Here is a tiny trained network, its code and every weight. The questions are about switching its units off for an input and a class, where a switched-off unit gives its printed mean instead of its output.

import numpy as np


def w(rows, s, z=0):
    codes = np.array(rows[::2]) - 128.0
    scale = np.full(codes.shape[1], s)
    scale[-1] = z or s
    return codes * scale


def f(y):
    return y / 2 * (1 + np.tanh(0.7978845608 * (y + 0.044715 * y**3)))


def log_softmax(a):
    a = a - a.max(-1, keepdims=True)
    return a - np.log(np.exp(a).sum(-1, keepdims=True))


def net(x, mask):
    res = np.array(x, float).reshape(1, 4) / 4 @ E
    y = f(res @ A[0][:, :-1].T + A[0][:, -1])
    res = res + np.where(mask, y, B[0][:, -1]) @ B[0][:, :-1]
    return log_softmax(res[-1] @ U[:, :-1].T + U[:, -1])


A, B = {}, {}
E = w([
[177,204,51,27,76,134,110,139,167,133],'x0',
[199,143,196,168,25,130,107,211,155,127],'x1',
[136,167,20,238,121,129,123,152,122,133],'x2',
[202,214,165,160,118,148,117,3,119,121],'x3',
],0.0046)
A[0] = w([
[155,170,71,51,101,124,117,138,143,133,29],'n1',
[134,136,131,128,127,122,125,119,120,127,93],'n2',
[181,155,190,165,44,136,124,216,128,117,34],'n3',
[106,98,175,180,155,126,130,120,113,137,30],'n4',
[85,71,96,93,133,128,129,236,129,120,62],'n5',
[114,105,230,20,132,126,131,110,132,132,112],'n6',
[117,108,165,170,151,125,135,127,113,129,10],'n7',
[88,74,99,92,140,126,127,238,128,129,64],'n8',
[149,164,85,72,107,114,128,134,145,138,24],'n9',
[125,108,214,42,137,120,135,114,145,127,112],'n10',
[97,91,106,113,130,100,133,203,132,126,35],'n11',
[168,132,184,156,57,132,112,192,144,119,21],'n12',
[173,158,196,166,44,125,128,213,139,130,41],'n13',
[169,179,159,145,120,145,122,45,114,119,70],'n14',
[79,123,62,91,203,127,138,63,122,126,28],'n15',
[158,173,64,41,94,129,122,138,138,135,33],'n16',
[131,149,33,228,122,131,123,140,132,129,88],'n17',
[185,196,179,168,109,120,132,1,141,129,73],'n18',
[171,176,48,20,83,134,129,140,132,134,49],'n19',
[152,171,67,47,91,128,122,135,141,136,33],'n20',
[77,113,53,82,205,129,126,54,116,118,36],'n21',
[125,158,8,248,125,125,131,143,142,139,92],'n22',
[89,68,210,239,181,127,130,111,130,138,37],'n23',
[78,113,50,92,206,134,128,50,126,125,38],'n24',
[178,187,168,163,113,127,118,17,126,126,81],'n25',
[109,105,245,15,136,137,122,103,143,134,125],'n26',
[125,157,34,231,125,134,125,143,138,127,93],'n27',
[96,66,199,228,170,122,129,108,118,136,33],'n28',
[86,73,101,89,142,128,128,239,132,135,63],'n29',
],0.0091,0.0012)
B[0] = w([
[98,131,165,158,128,137,128,127,132,78,195],'n1',
[124,126,123,128,127,128,127,131,129,130,125],'n2',
[142,107,207,112,131,113,131,123,155,211,231],'n3',
[108,134,155,146,124,132,125,129,137,92,151],'n4',
[94,137,33,134,131,144,129,116,148,158,214],'n5',
[212,136,105,114,119,115,130,132,63,91,216],'n6',
[109,137,151,136,128,131,127,125,136,102,136],'n7',
[94,133,34,134,129,143,127,118,148,154,214],'n8',
[102,127,154,142,131,131,126,131,134,89,167],'n9',
[186,138,111,114,120,117,121,132,78,106,193],'n10',
[111,130,75,125,131,145,125,121,139,148,169],'n11',
[140,112,178,117,135,107,135,120,147,194,199],'n12',
[142,110,206,107,135,111,128,124,157,211,230],'n13',
[98,124,54,133,130,142,130,133,139,153,199],'n14',
[142,113,191,120,118,114,130,131,161,203,201],'n15',
[88,135,170,155,136,133,133,128,131,69,209],'n16',
[197,132,114,102,120,120,123,128,72,96,215],'n17',
[71,124,1,131,132,142,128,131,155,166,254],'n18',
[72,134,184,157,135,139,129,123,132,43,241],'n19',
[91,132,166,150,136,132,130,128,134,70,202],'n20',
[141,111,205,119,122,111,126,135,163,215,214],'n21',
[227,134,106,102,124,115,127,128,53,90,246],'n22',
[69,148,188,151,130,138,129,131,145,35,218],'n23',
[144,110,201,116,118,112,128,135,164,216,213],'n24',
[80,121,21,128,133,143,130,140,152,152,234],'n25',
[234,136,102,117,125,120,124,130,56,93,230],'n26',
[200,132,115,100,123,122,123,129,69,95,219],'n27',
[76,143,183,147,129,142,126,127,142,47,206],'n28',
[90,132,30,138,129,139,128,123,145,153,216],'n29',
],0.023,0.0043)
U = w([
[247,143,101,80,111,102,118,135,15,88,254],'0',
[60,125,2,137,144,170,132,118,175,179,126],'1',
[148,72,227,97,128,76,137,129,189,235,39],'2',
[54,158,200,202,148,151,134,125,142,13,61],'3',
],0.0073,0.00078)

Each question gives the input, the list of numbers given to net, and the class t.
The units are the neurons (one row each of A and B). Each row of codes is followed by its name. A weight is (code - 128) times the scale printed after its matrix; where a second scale follows, it is the last column's (A, B and U).
mask holds one flag per neuron, in row order. A switched-off neuron (its flag False) gives its mean, the last column of its row in B, instead of its output. The means were averaged over made-up inputs and are rounded, as every weight is.
A unit's drop is (log p(t) with every unit on - log p(t) with that unit switched off) / (log p(t) with every unit on - log p(t) with every unit switched off).
The circuit of an input: a set's keep is (log p(t) with only the set's units on - log p(t) with every unit switched off) / (log p(t) with every unit on - log p(t) with every unit switched off). Starting from the 12 units with the biggest drops (on a tie, the unit counted first), units are removed one at a time, each time the one whose removal leaves the highest keep (on an exact tie, the one counted first), for as long as the keep stays at least 0.8.
units of the circuit, in order: the units of the circuit, biggest drop first
most important unit: the unit with the biggest drop
top k neurons: the k neurons with the biggest drops, biggest first
drop of u: that unit's drop, to one decimal
input [8,6,5,-3], class 3: units of the circuit, in order	[n19]
input [-7,-4,7,0], class 0: top 4 neurons	[n22; n27; n17; n19]
input [-7,-8,8,3], class 0: top 2 neurons	[n22; n27]
input [0,-4,3,1], class 2: top 2 neurons	[n26; n6]
input [6,-8,8,3], class 0: top 3 neurons	[n22; n27; n17]
input [0,8,-7,-8], class 1: top 3 neurons	[n29; n5; n8]
input [-1,2,-4,-5], class 1: top 2 neurons	[n22; n29]
input [-4,1,-7,8], class 1: top 4 neurons	[n18; n25; n14; n22]
input [5,-2,6,-6], class 0: top 2 neurons	[n22; n27]
input [7,3,0,8], class 1: top 2 neurons	[n18; n25]
input [-3,-3,-1,-2], class 2: top 3 neurons	[n19; n18; n16]
input [-8,6,-8,-4], class 0: top 2 neurons	[n26; n6]
input [3,7,5,-5], class 2: top 2 neurons	[n3; n13]
input [-8,-1,-8,-3], class 0: top 3 neurons	[n26; n6; n10]
input [-3,4,3,1], class 2: most important unit	n26
input [-6,-8,1,6], class 2: top 2 neurons	[n24; n21]
input [-6,6,3,-7], class 1: drop of n29	0.5
input [-5,4,-1,4], class 3: drop of n15	0.2
input [-3,-5,-5,6], class 1: drop of n22	0.5
input [-7,6,-3,0], class 3: drop of n9	-0.1
input [-7,-8,2,5], class 2: most important unit	n24
